The five nearest rows among all rows above each row, by straight-line distance, nearest first (none for the first six rows)
In the rows, 128 means zero.
0: [ 93  97 159  93 156 122 112 143 107 113  90 105 166 133 100 169 157 154
 129 133 147 164 134 137  59 132 132 113  73 128 177 121 160 118 109  93
  81 106 129 108 112 151  80]
1: [ 93 126 181  80 162 127 113 143 144 122 107 111 110  93 125 146 101 156
 189 127 119 127  65 117 123 110  77 102  75 130 155  99 128 137 124 119
  65 154 122 142 147 179 113]
2: [120  77 233  67 168 148 117 135 151 111 105  45 132 195 152 183  56 112
 172  97 189 137  93 111  91 145 108  90  80 195 158  52  98 116 121  46
  15 114 165 132 138 187 121]
3: [ 99 105 210  79 151 101 118 132 158 148  59 107 120 159 129 177 157 146
 140 124 150 131  80 134  95 112 136  84  73 110 171 138 114 138 140  93
 108 164 131 121 104 169 114]
4: [118 110 136 141 137 154 133 143 101 129  47 144 131  93 147  47 109 104
 107 163 140 207 159 173  85  87  94 164  74 129 179 145  91 124 111 154
  79 141 107  82  87 151 103]
5: [101 130 176 105 139 156 136 148 192 144 123 121 123 126  86 147 136 144
 126 103 130 123  83  97  93 152 115 133  85 133 138  99 135 129 118 133
  66 121 117 136 147  96 113]
6: [122 126 101 114 129  97 109 139  65  99 114 134 134  89 125 103 125 138
 120 128 147 142 155 178 100  89 105 114  99 109 129 155 100 131 150 113
 135 131 101 124 101 126 104] | 4 0 1 3 5
7: [125 154 132 119  91 127 110 137  86 169 179 191 119 106 164 101 169 146
 119 169 123 129 129 127 144 148 132 175 147  74  97 197 117 120 173 181
 226 198 120 136 149  97 124] | 6 5 4 3 1
8: [120  91 201 105 151 131  89 121 140 140  64  79 145 120 112 141 165 144
 218 154 122 153 143 168 131  87 112  84  87 158 155  64  85 145  99  62
  21  97 124 130  86 163 120] | 1 0 3 2 5
9: [143 136 121 137 125 150 126 146 122 152 123 106 109 112 107  68 140 142
 109 147 131 140 153 173 105 124 142 143  92 121 140 152 139  99 144 142
 130 148 117  99 125 163 128] | 6 4 0 5 7
10: [ 82  71 203  83 123 106 142 120 191 152  81  63 177 148  84 122  83 149
 157  92 197 144  66 160 122  73 146 106  94 169 229  96  93 148  99  57
  14 120 160 122 114 178 153] | 2 8 3 1 0
11: [146 144 126 121 114 132 139 135 118 137 100 149 142 101 143 103 155 142
 122 151 159 128 146 136 156 145  98 146  98 127 135 137 108 103 115 161
 115 177 117 162  97 133 137] | 9 6 4 5 7
12: [135 148 198  94 172 109 111 166 170 126 128  75 133 136 129 154 114 173
 139 149 158 136  83  83 107 123 149  90 113 123 101 153 151 151 119 155
  62 137  86 128 139 157  93] | 5 1 3 0 9
13: [148 127 122  81 122  77 118 133 108 146 138 157  90  59 124 140 152 149
 132 114 119 120 143 154 123 159 125 146 120 109 129 168  88 143 136 122
 170 136 126 122 151 134 108] | 6 11 9 7 5
14: [146 164 172 115 125 153 133 125 158 128 156 101 144 114 137 117 143 115
 111 135 136 105  87 126 106 118 141 165 114 136 128 144 126 160 129 132
 125 188  94  97 168 111 130] | 5 9 11 12 13
15: [159 134 143 133 116 124 155 123 143 123 134 120 115 128 131 112 148 107
  80 161 105 130 129  96  85 133 121 150 118 113 105 122 155 152 167 160
 176 157 148 111 148 106  87] | 14 9 13 11 7
16: [112 115 144 137 138 153 133 120 108  98 142 162 127 141 161 104 120 108
 146 128 101 158 127 188 104 123 110  92 121 122 163 123 151  97  94 112
 136 125 114 107  89 174 116] | 9 6 11 0 4
17: [ 95 130 204  80 127 141 143 101 144 142 132 108 136 137  97 138 110 151
  99 110 146  61  95  94 117 119 114 107 145 138 131 118 141 155 119 145
 130 121 113 126 167 124 109] | 5 14 12 1 15
18: [135 151 170 113 153 135 155 165 144 132 132 135 129 111 118 110 153 132
 102 122 134 157  87  63 126 111 165 140 125 168 109 165 123 141 142 171
 126 148 114 125 124 122 118] | 14 15 12 5 11
19: [ 94 113 134 118 123 144 132 159 131 167  97  92 136 112 117  83 144 114
 146  90 118 171 136 179 100  97 103 130  37 137 168 124 115 124  68 126
  73 137 133 100  92 145 112] | 4 9 0 16 6
20: [131 157  49 138  81  58 157 131 120 105 126 146 113 151 108 114 116 124
 153  95 153 137 177 128 144 114 147 147 107  96 148 118  84 151 140 121
 175 142 108 135 146  77 115] | 6 13 11 15 9
21: [ 81 130 140  89 126  67 119 135  83 141 144 182 112  78 102 118 161 150
 123 165 154 127 126 139 126  82 112 172  96 129 107 131 114 124 130 134
 139 159  92 138  92 121 113] | 6 11 13 9 18
22: [ 86  65 172 105 150 184 146 121 159 129 111  83 123 166 125 204 133 119
 134  97 153 132 110 141  61 106  95  80 112 161 172 109 121 118 112  81
  81 107 147 159 112 162 114] | 0 3 5 2 1
23: [109 131 199  91 130 128 149 130  69 138  90 131 104  90 114  84 153 133
  94 154  78 181  97 104 106 108 146 124  42 128 156 166  96  89 136 145
  67 139 123  65 121 181  85] | 9 4 19 18 0
24: [ 92 135 183  71 108 121 150 123 149 120 133 140 134  95 113 156 129 140
  95 110 121 120 121  92  93 158 132 149  72 110 201 108 131 132 125 180
 112  99 116 170 171 106  54] | 5 17 0 15 18
25: [ 86  98 152 102 158 119 142 109 144 140 186 119 131 144 126 235 102 172
 144 106 115 108  92  62 120 150 132  82 147 131 129  83 155 139 155 138
 129 116 133 120 170 115 162] | 17 5 12 1 22
26: [ 69 106 116  87 110 116 127 149 134 120  86  86 127 164  89 156  62 133
 103 167 131 100 107 172 109 132 122  92  77 167 134  96 109 145 125 109
  44  88 136  79 112 144  97] | 0 5 22 1 19
27: [113 138 195 109 130 139 115  99 145 155 163 110 121 152 142 145 117 144
 137 136 145 100  83  80 135 156  79  89 108  94 135 136 135 169 104 127
  89 110 116 109 149 140 121] | 17 5 12 1 14
28: [114  69 174  92 132 123 120 144 149 124  69  96 118 125  96 152  97 131
 124 115 149 146 123 188 115 111 120  98 143 108 154  99 126 104 145  66
  42  99 105  95 108 158 100] | 0 26 22 3 8
29: [123 122 139 172 132 129 141 128 148  91 123 160 144 116  73 196  99 129
 141 105  97 105 132 103 154 142 130  79 154 119 124 139 171 125 116  90
 158  96 104 155 132 127 160] | 25 17 16 5 27
30: [163 117 222 118 179 164 140 167 163 126  98  89 107 133 149 133 112 135
  97 125 154  79  81  88 157 150 146 133  84 122 150 124 144 148 115 145
  58 162 115 128 157 112 124] | 5 12 14 27 17
31: [158 141 157 118 106 147 121 157 124 118 131 153 129 127 139  93 158 105
 130 160 109 157 115 151 118 101  87 108 117  79 155 145 103 112  98 135
 164 180 107 115 101 146  64] | 16 11 9 6 15
32: [ 68  76 146  78  95  88 127  93 148 139 139  82 138 128 105 195  82 171
 160  90 154  52 106  96 136 135 141 102 113  70 183 108 141 163 121 103
 186  96 109 176 147 115 124] | 17 25 27 29 24
33: [159 124 120 100  87 115  84 110 107 116  39 134 116 135 115  62 185 110
 156 113 153 154 148 208  94  56 127 143  52  97 152 142  82  81 116 109
 123 145 126  88  55 137  89] | 6 19 4 9 31
34: [163 162 210  67 145 112  72 151 134 161 144 155 134 113 112  92 117 134
  66 143 145 154 110  61 137 114 103 164 138  89 115 237 123 142 153 197
 124 190  88 132 142 159  72] | 18 14 12 31 7
35: [162 186 136  96  83 111  91 131  72 109 177 194 121  43 126  62 151 104
  95 110 125 144 157 122 132  82 137 152 123  92  73 219  85 113 180 188
 161 154 121 158 119  98  89] | 7 13 6 21 34
36: [110  82 183  99 166 141 119 123 176  86 124 103 126 121 100 125 150 124
  90 115 122  89  96  90 156 118 119  82 132 110 119 120 143 179  91 183
 118 104 139 146 172 110 135] | 17 27 5 30 18
37: [ 71 130 190 188 161 165 118 135 201 135 160  82 151 119 125 145 105  94
 156 114 133 115  86  93 129 137 110  91 121 159 118  54 195 142 113 129
 101 117 135 136 108 122 166] | 5 27 25 36 17
38: [152 172  59 153  40  99 125 104 103 117 149 169  98 123 134  55 120 104
 125 141 100 115 173 167 172 108 155 170 167 100 112 139 105 143 157 187
 209 151 119 112 120  77  95] | 20 7 35 15 13
39: [107 112 113 112  95 125 117 145 121 124 125 149 114 114 126 105 174 151
 180 105 134 148 115 137 114 129 141 105 117  94 186 128  87 143 119  94
 142 131 148 140 102 181  86] | 31 16 13 6 9
40: [139 171 130 110 110 158 102 136 135 132 177 164 143  84 127 129 145 110
 110  82 122 121 131  87 162 162 115 156 142 123 109 130 118 141 133 196
 183 140  90  84 155 112  98] | 14 18 15 13 7
41: [167 123 255  28 181 104 110 151 149 136 136 152  89  84 134 124 112 149
 104 113 175  82  42 105 123 154 190 125 157  87  79 255 127 148 166 129
  81 186 115 127 160 236 100] | 34 12 18 30 14
42: [121 135 102  79  83 103 108 148 115 143  83 113 116 116 141  97 131 123
 163 100 132 160 127 207 113  82 121 136  63 131 167 121  75  72  64  90
  83 139 123 100  96 128 130] | 19 33 6 39 9
43: [114 149 113  93 130  68 128 121 102 118 113 110 155 114 130 119 152 140
 138 111 147 137 108 191 131 122 167 120 106 106 130 158  75 107 124 115
  80 158 130 118 131 106  69] | 6 42 13 39 11
44: [108 121 160 107 175 166 150 136 135 127 103  96 118 146 149 193 110 139
 151 115 148 106  89 111 100 134 118  78 108 166 194 104 142 126 121 112
  79 146 154 158 132 156  85] | 22 1 3 5 0
45: [103 165  90 101 137  94 137 137 123 127 128 141 117 137 111 112 128 132
 111 143 106 140 172 101 121 139 142 128 134  62 109 141  87 109 167 156
 198 152  98 138 143  99 132] | 20 13 15 7 6
46: [146 146 134 146 149 139 114  95 140 116 116 120  94  97 121  84 181 101
 101 130 156 145 128  92 139 136 139 152 138 120 114 139 151 102 100 164
 149 161  88 139 146 116 156] | 11 18 14 9 15
47: [ 98 102 143 120 109 123 143  97 113 114 139 125 131  97 135 165 103 174
 142  92 124 133 137 121 126 155 119 167 147 113 153 133  88 138 188 157
 157 132 120 157 114 112 155] | 13 45 11 6 25
48: [107 141 185 131 131 150 108  93 134 114 107  86 123 130 113 172 137 107
 154 145 111  66 119  86 147 130 118 103 154 143 136 167 125 146 166 161
  96 175  87 127 175 152 105] | 17 14 27 12 36
49: [130 104 142 147 148 158 146 133 144 102 112 117 107 164 140 138 107 121
 144 130 159 148  89 117 130 167 114 136 121 173 154 113 124 110  83 109
  72 113 128  93  89 152 127] | 44 16 5 22 27
50: [109 139  61 116  85 122  91 142 117 120  67 174  99 158 155  50 149  97
 133 124 144 145 127 200 106  89 109 150  81  74 107 141 131 102 135 160
 121 161 129  94  62 150  87] | 33 6 9 31 42
51: [168 144 218 118 167 168 110 122 155 148 157 138  98  75 115 111 169 126
 107 127 165 130  69  61 148 178  97 132 135 105  97 163 148 128 139 143
 135 164 137 112 166  99 148] | 46 18 14 27 30
52: [150  86 151 106 132 110 103 131 116 158 101 103 134 126 139 144 133 157
 158 102 160 187 132 153 100 162  93 138  58 132 163  99 107 106 140 106
  85 135 129  87 109  95 131] | 0 19 42 49 28
53: [ 79 135 172 109 132 157 121 132 123 124  92 123 156 106 108 119  98 120
 183 119 125 151 102 133 102 105 137 119  86 135 174 105 113 119 113 103
  53 105 134  98 127 139 110] | 1 0 19 5 28
54: [104  80 148 129 126 139 164  88 153 144 157  96 174 125  93 213 107 159
  92  92  95 113 142 101 122 155 100 116 169 178 167  99 138 166 125 103
 109 103 130 139 127  96 185] | 25 29 47 17 5
55: [156 117  94 113  67 116 130 117  80 111 138 148 122 111 159  88 148 126
 141 137 134 112 164 152 111 121 105 124 130  72 114 137 107 101 137 128
 192 130  66 128 118 160  91] | 6 31 13 45 9
56: [119 145  35 100  84  46  79 120  82 119  70 167 137 131 111  81 112 103
 167 135 159 172 140 255  79  79  78 189  41 148 183 146  67  90 124 126
  53 125 108 108  76 170  93] | 42 33 50 6 4
57: [ 76 148 193 118 146 141 121 116 125 128 115  98 117 146 114 141 131 121
 144 168 112 142 128 156 113 100 109  96  99 161 173  98 140 110 116 102
  73 111 131 138 137 135 156] | 53 1 44 0 22
58: [150 128 168 134 156 162 129  90 159 134  94 163 141 109  99 123 126 150
  96 140 101 157 154 107 164 134 104 154 117 112 114 142 133 138  83 161
 100 114 102 134 129 126 111] | 11 46 18 5 36
59: [145 150  91 176 122 158 132 130  88 146 133 174  88  95 141  91 156 122
  88 145 129 152 133 146 135 117 118 169 138 115  90 159 105 111 126 171
 184 137 155 133 151  82 110] | 7 46 15 38 11
60: [122 124 128 116 113  91 102 133 109 134 125 108 127 127  97 125 117 137
 124 138 124 141 118 163 138 137  93  87 124  90 146  72  92 140  95  78
  82 144 113 124 116  96 108] | 43 6 52 28 57
61: [ 93 119 165 132 152 121 127 156 114 120  95  96 118 161 144 135 122 115
 177 117 149 188 123 116 139 117  95 142 116 129 154  62 107 135 114 109
  72 119  98  90 146 158 126] | 53 49 57 52 1
62: [106 111 188 109 158 120 109 132 193 120 143 117 121 106 118 236 113 147
 115 105 151  84  83  91 126 133 155 114 176 114 139 147 128 168 187 123
 126  82 163 157 106 101 157] | 25 17 47 54 29
63: [147 179 118 121 165 144 126 118  86 145 169 162  89  92 131 125 141 152
  79  91 148 109 124  55 158 140 167 161 148  78  69 198 135 146 169 204
 237 134 100 144 129  98 134] | 7 40 45 59 46
64: [135 115 145 102 134 129 111 153  79 156 124 155 144  80 169  95 152 129
 118 122 165 106  86 123 126 111 158 148 120  79 108 166 138 157 121 203
 149 156 105 100 147 140  82] | 18 40 14 13 11
65: [119 165 101  87 104 127 124 139 138 125 150 143 164 105 147  70 145 103
 105 129 132 156 187 144 123 119 119 124  92 129 113 158 152 107 101 159
 152 137  99 155 132 120  98] | 11 9 6 55 31
66: [161 149 125 157 100 163 145 125 139 122 104 147 104  76 140 101 144 106
  94 142 147 199 100 144 119 121 113 126  90 165 137 124 127 110  89 105
  92 157 115 126 120 177 135] | 11 9 49 16 46
67: [171 129 130 168 126  99 146 143 134 108 152 109 152 151 133 190 133 131
 140  98 133 124 123 112 120 105 112  96 145 161 119 101 130 140 119 133
 131 114 154 125 138 132 138] | 29 25 49 54 44
68: [128 114  57 131 115 104 142 153  47 126  96 174 106  70 169  72 119 107
 171 168 139 169 167 201  59 109  98 120  73  93 142 110 102 100 109 139
 141 187  78 107  97 138  90] | 6 55 50 4 31
69: [ 84 106 160  59 110 101 117 127 130 158 159 120 134 124 125 156 122 144
 113 140 161 102 140 152  98 151 137  86 136  90 134 115 150 144 126 138
 126 144 152 145 144 137  78] | 17 27 60 24 13
70: [120 123 188 159 184 167 111 135 152 121 150 137 136 109 118 146  98 147
 101 127 116 123 104  57 172 179 146 120 172 128  95 153 146 165 121 170
 177 126 126 172 153  82 143] | 36 51 18 29 58
71: [115 130 122 138 130 124 116 156 127 136  96 165 136  80 131  78 185 107
  96 165 156 172 149 159 108 103 124 152  71  90 128 160 109 101 111 141
 109 165 137 124  91 179 108] | 9 11 4 66 31
72: [ 98  98 169 129 128 129 128  85 158 104 107  58 190 166 117 201 136 142
 132 147 110 126 116 131 119 137  96 113 123 142 147  91 144 150 104  81
  62  89 142 105 114 152 175] | 57 54 22 49 0
73: [111 160 111 116 148 125  98 167 136 154 135 176 111 115 144  85 148 127
  90 166 123 171 138 138 112 116 150 140 115  99 120 164 123  93 127 146
 158 141 110 123 129 137  99] | 9 71 65 45 59
74: [103  79 187  85 134 156 152 131 154 117  51  72 151 132  93 155 124 128
 129 131 162 155 128 147  78 138  88 108  61 187 179 106 109 101  96  34
  50 151 158 109 117 152 115] | 22 0 28 53 57
75: [112  97 224   1 134  95  98 150 127 148 129  71 108 117  74 148 129 194
 137  92 161  87  95 151  74 114 157  77  90  59 157 174 129 172 151 122
  60 131 135 138 161 168 103] | 3 69 12 1 17
76: [189 177 105 114 117  85 138 103  98 132 180 164  83  94 156  60 148 154
 100 136 149 159 141 129 125 124 124 199 159 111  74 224  88 119 150 151
 185 160 134 114 116 126  90] | 35 59 7 13 73
77: [109  84 188 113 139 137 121 139 145 150  84  77 134 159 137 143 148 102
 120 152 129 187 142 121 108 159 127 113 120 166 184 129 113 154 105 129
  25 121 103  71 100 137 151] | 49 61 57 72 52
78: [135 116 197  82 130 169 138 134 160 116 101 102 144 111 140 146 139 177
 107 145 177  92 120  67 162 125 121 113 149 142 113 132 156 163 116 110
 112 118 105 149 178 124 173] | 17 36 30 27 12
79: [ 83  87 164  91  95  97 117 140 138 132  52  74 125 152 134 165 118 183
 190 137 160 128 117 143  65 116 108 121  57 108 184 109  89 146 109  96
  91 143  96 153 133 130  86] | 3 0 1 52 53
80: [ 88 117 142 122 119 128 141 165 128 134 114  87 153 126 120 126 147 137
 143 155 114 168 148 176 102 138 105 103  53 154 211 103 106 161  86  96
  94 128 127  72  80 169  85] | 19 0 53 77 57
81: [ 94 139  60 114  87  91  98 128  59 131 122 182 128 132 163 103 143 122
 157 112 125 135 117 197 120 118 121 139 132 114 126 131  82 112  97 155
 145 138 147 141 105 138 115] | 6 50 55 39 43
82: [ 84  96 126 109 108 146 112 157 100 189  49 110 165 161 136 102 151 116
 214 142 117 196 110 211  87 105 104 108  59 134 221 105  87  96  87  49
  37  98 114 101  58 200 106] | 80 19 42 8 53
83: [ 85 118 144 110  70  48 119 138 122 129  70 160 139 154 125  98 169 167
 164 100 160 156 132 225 104  86 120 174  65  95 178 109  76  96 145  99
  76 152 108 107 116 139  84] | 42 33 43 56 79
84: [ 97 117 124  87 137 143 133 164 153 135  79 119 123 117 131 157 113 118
 126 118 139 143 115 155 104 105 152  79  98 159 150 133 121 151  63 105
  64 143 123 110 130 124 101] | 53 19 44 0 26
85: [110 124 112 138  99 124 102 124  96 135 146 151  86  97 140 122 127  98
 153  90 122 147 113 169 149 137 134 106 109 121 125 130 135 126 119 131
 145 142 133 138  91 138 115] | 81 16 39 6 13
86: [118 156  72 167 116 168 130 156  90 128 139 182 135  92 130  85 122  98
 114 118 148 142 153 127 114  99 145 176 147  92 142 191 126  93 131 172
 182 165 105 104 131 111  99] | 59 73 65 9 7
87: [129 127  68 135 114 172 118 130 121 143 158 143 104 102 142 132 138 150
 100 116  95  92 152 117 155 141 129 140 149 122  80 104 137 133 120 146
 183 137 142 138 131  92 140] | 59 40 85 45 15
88: [ 90 104 216 101 154 121 115 136 164 164 127 121 107 117  91 138 130 173
 105 105 180 123  56 105 146 169 131 116 118 135 124 149 137 176 153  93
 142 114 130 117 158  95  86] | 17 5 27 51 78
89: [112  81 215  68 156 169 125 141 192 127 151  73 143 152 100 231 114 152
 122  92 110  69  72  67 117 175 132 113 146 149 171  75 122 166 151  94
 111  96 133 154 144 169 140] | 25 62 17 54 44
90: [141 144  73 138  95 100 125 114 127 107 135 161 108 104 122  77 138 111
 137 128 131 110 136 138 134 124 121 111 151 147 141 143 148 104 133 145
 127 129 114 134 111 108 115] | 85 65 11 6 55
91: [ 90 109 133 103  86 101  99 143 106 135  92 139 140 110 100 143 149 132
 107  70 144 155 125 137 108  79 100 116 127 129 134  87  84 129 115 151
 104  95 103 120 141 113 136] | 60 6 61 53 84
92: [142 143  94 141 146 116 133 127 126 120 157 142 108 136 138 104 109 139
 135 131 160  82 136 156 163 159 101 114 153 118  92 152 158 132 167 132
 171 162 106 140 120 109 114] | 90 87 85 11 45
93: [132 126 133 114  95 159 159 149 153 146 112 106 131 116 144 125 170 119
  91 124 142 136 113 161 159 112 125 136 106 129 133 144 115 135 154 135
  98 149 133 124 112 167 129] | 11 9 66 14 71
94: [125 154 117 123  85  73 112 122  64 135  97 164  95  89 147  36 158  88
 132 109 155 177 154 182 125 120 160 156  91 105 142 162  69  63 170 114
 141 178 111 133 101 156  78] | 71 6 33 50 81
95: [116 152 151  72 174 100 109 133 162 128  91  78 138 118 102 146 150 121
 141 138 145 115  99 185  94 129 115 118  85 145 165 130  90  93 107 130
  27 135 160 125 134 136  98] | 84 43 53 57 0
96: [119  94 111 103 114 119 116 151 119 109  90 167 159 109 146 103 122 166
 133 128 173 149 134 153 137 123 146 114  96  93 142 135 124  78 142 114
 103 176 122 136  74 105 118] | 11 6 43 71 85
97: [ 96 105 141  96 127 144 139 143 125 124 109 127 149 126 128 149 111 130
 113 118 110 131  95 125 137 109 128 105 119 112 151 157 110 167 119 169
 112 142 136 130 116 131 110] | 93 84 18 17 69
98: [152 106 140 119 125 130 132 158  93 136 100 120 104 123 143 127 119 141
 122 113 125 132 119 146 100 141 146 128 166 134 164 101 151 128 146 138
  91 133 135 109 104 154 157] | 9 93 97 49 85
99: [136 109 179 133 155 119 120 127 146 123 130 101 136 138 135 189 121 141
  98 146 140  97 131 101 142 156 151 109 157 166 131 136 142 149 107 129
 101 119  90 131 144 145 132] | 78 17 67 48 12
100: [140 147 182 112 180 138 145  93 117  98 155 120 144 131 165 157 134 130
 126 111 133  98 135  83 122 142 152  96 178 142  93 112 121 134 135 143
 149 137 106 150 167  83 116] | 99 70 17 67 78
101: [ 46 106 158  65 109 127 107 117 120 128  75  73 132 145 104 155 133 155
 153 124 164 152 139 177 148 112 141  80  79 127 157 122 133 133  74  88
  67 118 114 142  87 156  91] | 84 0 79 28 53
102: [151 101 137 133 130 139 111 120 129 135 155 176  98  93 174 119 122 104
 134 107 130 108 116 141 142 162 141 101 116 131 113 168 124 114 136 145
 150 164  99 163 125 135 142] | 85 92 90 11 13
103: [100 140 125 108 158 131 132 123 118 131 130 129 159 103 129 108 131 157
 108 143 137 112 105 136 104  85 100 104  66 164 145 123 119 114  74 147
  94 119 113 109 136 145  64] | 84 97 53 19 0
